Below are the code and all the weights of a small trained network. Each question names an input and a class and asks about switching units off, where a switched-off unit gives its printed mean instead of its output.

import numpy as np


def w(rows, s, z=0):
    codes = np.array(rows[::2]) - 128.0
    scale = np.full(codes.shape[1], s)
    scale[-1] = z or s
    return codes * scale


def f(y):
    return y / 2 * (1 + np.tanh(0.7978845608 * (y + 0.044715 * y**3)))


def log_softmax(a):
    a = a - a.max(-1, keepdims=True)
    return a - np.log(np.exp(a).sum(-1, keepdims=True))


def net(x, mask):
    res = np.array(x, float).reshape(1, 6) / 4 @ E
    y = f(res @ A[0][:, :-1].T + A[0][:, -1])
    res = res + np.where(mask, y, B[0][:, -1]) @ B[0][:, :-1]
    return log_softmax(res[-1] @ U[:, :-1].T + U[:, -1])


A, B = {}, {}
E = w([
[69,248,151,130],'x0',
[128,128,128,129],'x1',
[80,129,2,110],'x2',
[52,91,171,12],'x3',
[129,128,128,127],'x4',
[129,129,128,126],'x5',
],0.0094)
A[0] = w([
[121,90,131,97,115],'neuron 0',
[215,92,125,195,238],'neuron 1',
[152,99,150,116,108],'neuron 2',
[138,143,66,139,141],'neuron 3',
[176,140,190,119,252],'neuron 4',
[71,136,22,77,68],'neuron 5',
[127,138,103,133,139],'neuron 6',
[114,36,139,73,137],'neuron 7',
[130,124,184,78,137],'neuron 8',
[117,133,109,102,81],'neuron 9',
[161,94,23,158,172],'neuron 10',
[124,112,127,123,116],'neuron 11',
[165,134,166,155,169],'neuron 12',
[106,148,81,100,151],'neuron 13',
[111,135,142,126,119],'neuron 14',
[116,119,120,114,88],'neuron 15',
[61,209,171,74,36],'neuron 16',
[129,252,123,194,121],'neuron 17',
],0.02,0.0049)
B[0] = w([
[99,89,130,139,167],'neuron 0',
[246,149,206,162,248],'neuron 1',
[127,98,161,139,158],'neuron 2',
[112,140,78,83,178],'neuron 3',
[97,150,222,146,211],'neuron 4',
[194,112,88,242,238],'neuron 5',
[130,143,97,126,145],'neuron 6',
[68,26,131,151,228],'neuron 7',
[86,130,169,70,190],'neuron 8',
[135,128,128,151,144],'neuron 9',
[163,132,57,26,226],'neuron 10',
[125,108,130,129,133],'neuron 11',
[131,130,179,166,182],'neuron 12',
[165,124,85,160,183],'neuron 13',
[132,140,140,118,137],'neuron 14',
[125,117,131,142,135],'neuron 15',
[248,183,165,60,227],'neuron 16',
[1,171,81,185,252],'neuron 17',
],0.042,0.015)
U = w([
[206,166,181,170,255],'0',
[33,84,204,100,110],'1',
[170,153,99,18,125],'2',
[79,58,103,177,66],'3',
[42,194,183,174,61],'4',
[129,188,198,1,90],'5',
[65,177,73,145,73],'6',
],0.007,0.0029)

Each question gives the input, the list of numbers given to net, and the class t.
The units are the neurons (one row each of A and B). Each row of codes is followed by its name. A weight is (code - 128) times the scale printed after its matrix; where a second scale follows, it is the last column's (A, B and U).
mask holds one flag per neuron, in row order. A switched-off neuron (its flag False) gives its mean, the last column of its row in B, instead of its output. The means were averaged over made-up inputs and are rounded, as every weight is.
A unit's drop is (log p(t) with every unit on - log p(t) with that unit switched off) / (log p(t) with every unit on - log p(t) with every unit switched off).
The circuit of an input: a set's keep is (log p(t) with only the set's units on - log p(t) with every unit switched off) / (log p(t) with every unit on - log p(t) with every unit switched off). Starting from the 12 units with the biggest drops (on a tie, the unit counted first), units are removed one at a time, each time the one whose removal leaves the highest keep (on an exact tie, the one counted first), for as long as the keep stays at least 0.8.
units of the circuit, in order: the units of the circuit, biggest drop first
top k neurons: the k neurons with the biggest drops, biggest first
drop when u is switched off: that unit's drop, to one decimal
input [-6,-5,2,-1,-2,4], class 2: units of the circuit, in order : [neuron 10]
input [5,7,3,-1,3,6], class 6: top 2 neurons : [neuron 1; neuron 17]
input [1,3,5,0,-7,3], class 6: top 2 neurons : [neuron 1; neuron 16]
input [-3,7,7,1,-8,-2], class 3: top 2 neurons : [neuron 5; neuron 16]
input [6,7,-2,0,7,-7], class 4: top 2 neurons : [neuron 17; neuron 10]
input [-6,2,2,1,-7,-8], class 3: top 2 neurons : [neuron 16; neuron 7]
input [4,-1,-5,0,-8,2], class 4: top 2 neurons : [neuron 10; neuron 17]
input [1,-5,2,-8,2,1], class 6: top 2 neurons : [neuron 17; neuron 16]
input [1,-2,-6,-4,5,-1], class 4: top 4 neurons : [neuron 16; neuron 17; neuron 5; neuron 4]
input [1,2,7,-1,-1,5], class 6: top 3 neurons : [neuron 16; neuron 5; neuron 1]
input [1,-3,5,-8,-7,-5], class 6: top 2 neurons : [neuron 17; neuron 16]
input [-2,-6,8,-8,5,7], class 2: drop when neuron 10 is switched off : 1.5
input [5,-6,-8,2,1,-3], class 5: drop when neuron 16 is switched off : 0.7
input [6,7,-5,1,2,1], class 5: units of the circuit, in order : [neuron 5]
input [-5,1,0,3,0,-1], class 1: drop when neuron 5 is switched off : 0.5
